Below are the code and all the weights of a small trained network. Each question names an input and a class and asks about switching units off, where a switched-off unit gives its printed mean instead of its output.

import numpy as np


def w(rows, s, z=0):
    codes = np.array(rows[::2]) - 128.0
    scale = np.full(codes.shape[1], s)
    scale[-1] = z or s
    return codes * scale


def f(y):
    return y / 2 * (1 + np.tanh(0.7978845608 * (y + 0.044715 * y**3)))


def log_softmax(a):
    a = a - a.max(-1, keepdims=True)
    return a - np.log(np.exp(a).sum(-1, keepdims=True))


def net(x, mask):
    res = np.array(x, float).reshape(1, 7) / 4 @ E
    y = f(res @ A[0][:, :-1].T + A[0][:, -1])
    res = res + np.where(mask, y, B[0][:, -1]) @ B[0][:, :-1]
    return log_softmax(res[-1] @ U[:, :-1].T + U[:, -1])


A, B = {}, {}
E = w([
[199,165,151,44],'x0',
[93,119,8,72],'x1',
[118,254,104,154],'x2',
[39,147,181,73],'x3',
[127,128,129,129],'x4',
[127,128,128,129],'x5',
[126,128,129,128],'x6',
],0.0072)
A[0] = w([
[59,94,100,232,47],'n0',
[189,116,94,163,50],'n1',
[135,133,204,158,127],'n2',
[132,127,127,125,156],'n3',
[129,37,165,77,58],'n4',
[230,106,59,178,31],'n5',
[116,121,54,87,113],'n6',
[135,80,142,115,50],'n7',
[127,156,121,134,42],'n8',
[143,135,177,152,76],'n9',
[143,132,180,152,63],'n10',
[145,138,132,109,33],'n11',
[124,66,138,124,63],'n12',
[144,132,176,149,83],'n13',
[126,254,111,167,62],'n14',
[126,164,120,136,54],'n15',
[99,117,15,49,79],'n16',
[128,178,120,139,47],'n17',
[164,123,169,168,61],'n18',
[156,135,205,155,69],'n19',
[137,59,145,109,40],'n20',
[56,136,164,78,106],'n21',
[205,156,138,57,20],'n22',
[148,134,192,151,87],'n23',
[206,148,143,32,37],'n24',
[113,124,76,97,68],'n25',
[18,141,185,51,2],'n26',
[156,40,132,119,69],'n27',
],0.013,0.0027)
B[0] = w([
[59,83,144,221,208],'n0',
[186,131,132,148,168],'n1',
[116,77,135,77,199],'n2',
[132,131,125,123,135],'n3',
[108,199,77,103,211],'n4',
[253,136,127,150,225],'n5',
[119,94,147,71,196],'n6',
[117,160,123,121,146],'n7',
[126,139,114,124,124],'n8',
[121,105,138,96,159],'n9',
[121,105,140,95,160],'n10',
[121,127,126,146,120],'n11',
[109,164,99,134,158],'n12',
[124,116,149,99,159],'n13',
[95,224,81,95,238],'n14',
[123,143,109,124,132],'n15',
[110,86,176,40,253],'n16',
[123,151,100,120,144],'n17',
[153,97,132,92,166],'n18',
[123,94,148,73,195],'n19',
[108,176,108,118,168],'n20',
[200,124,121,159,197],'n21',
[84,101,128,208,190],'n22',
[122,113,164,89,179],'n23',
[58,95,139,220,209],'n24',
[120,106,144,95,161],'n25',
[236,128,118,188,232],'n26',
[107,205,116,116,194],'n27',
],0.039,0.0063)
U = w([
[123,102,169,13,177],'0',
[254,159,111,138,245],'1',
[94,249,61,70,8],'2',
[61,104,141,190,74],'3',
],0.0067,0.0015)

Each question gives the input, the list of numbers given to net, and the class t.
The units are the neurons (one row each of A and B). Each row of codes is followed by its name. A weight is (code - 128) times the scale printed after its matrix; where a second scale follows, it is the last column's (A, B and U).
mask holds one flag per neuron, in row order. A switched-off neuron (its flag False) gives its mean, the last column of its row in B, instead of its output. The means were averaged over made-up inputs and are rounded, as every weight is.
A unit's drop is (log p(t) with every unit on - log p(t) with that unit switched off) / (log p(t) with every unit on - log p(t) with every unit switched off).
most important unit: the unit with the biggest drop
top k neurons: the k neurons with the biggest drops, biggest first
drop when u is switched off: that unit's drop, to one decimal
input [-2,-3,3,5,2,-7,4], class 1: top 2 neurons : [n26; n16]
input [-2,-1,0,-1,3,-1,-8], class 3: top 3 neurons : [n16; n26; n5]
input [8,-4,0,-6,-4,-2,-4], class 3: most important unit : n24
input [7,-7,-6,-7,6,1,1], class 0: top 3 neurons : [n19; n26; n2]
input [5,5,0,7,-8,6,-4], class 1: top 2 neurons : [n26; n21]
input [8,-7,-3,0,1,6,-4], class 3: top 3 neurons : [n24; n22; n16]
input [-7,2,5,7,5,6,8], class 1: top 2 neurons : [n26; n21]
input [5,-5,7,5,-4,-3,-2], class 2: top 2 neurons : [n14; n16]
input [7,0,-7,2,6,-4,-8], class 2: top 3 neurons : [n4; n27; n0]
input [-7,4,0,6,-7,-8,-7], class 3: top 3 neurons : [n0; n5; n1]
input [4,-1,-7,6,5,0,4], class 2: top 2 neurons : [n4; n5]
input [6,1,-5,5,-7,-2,6], class 3: top 4 neurons : [n24; n5; n22; n14]
input [5,-5,-7,-3,3,-7,-8], class 2: top 2 neurons : [n4; n27]
input [-5,-2,3,-1,0,-1,-1], class 3: most important unit : n0
input [-7,-3,-7,-5,7,3,-2], class 2: top 2 neurons : [n27; n4]
input [-8,8,5,5,-4,8,-1], class 0: top 2 neurons : [n16; n6]
input [-7,-7,4,-1,-1,5,-1], class 0: drop when n19 is switched off : 0.4
input [-7,5,-3,1,3,0,-5], class 3: drop when n0 is switched off : 3.2
input [-5,3,-1,8,-8,-1,7], class 1: drop when n26 is switched off : 0.2
input [6,-1,-8,6,2,7,-5], class 2: drop when n4 is switched off : 1.2
input [-2,-1,0,-1,4,-5,5], class 3: most important unit : n16
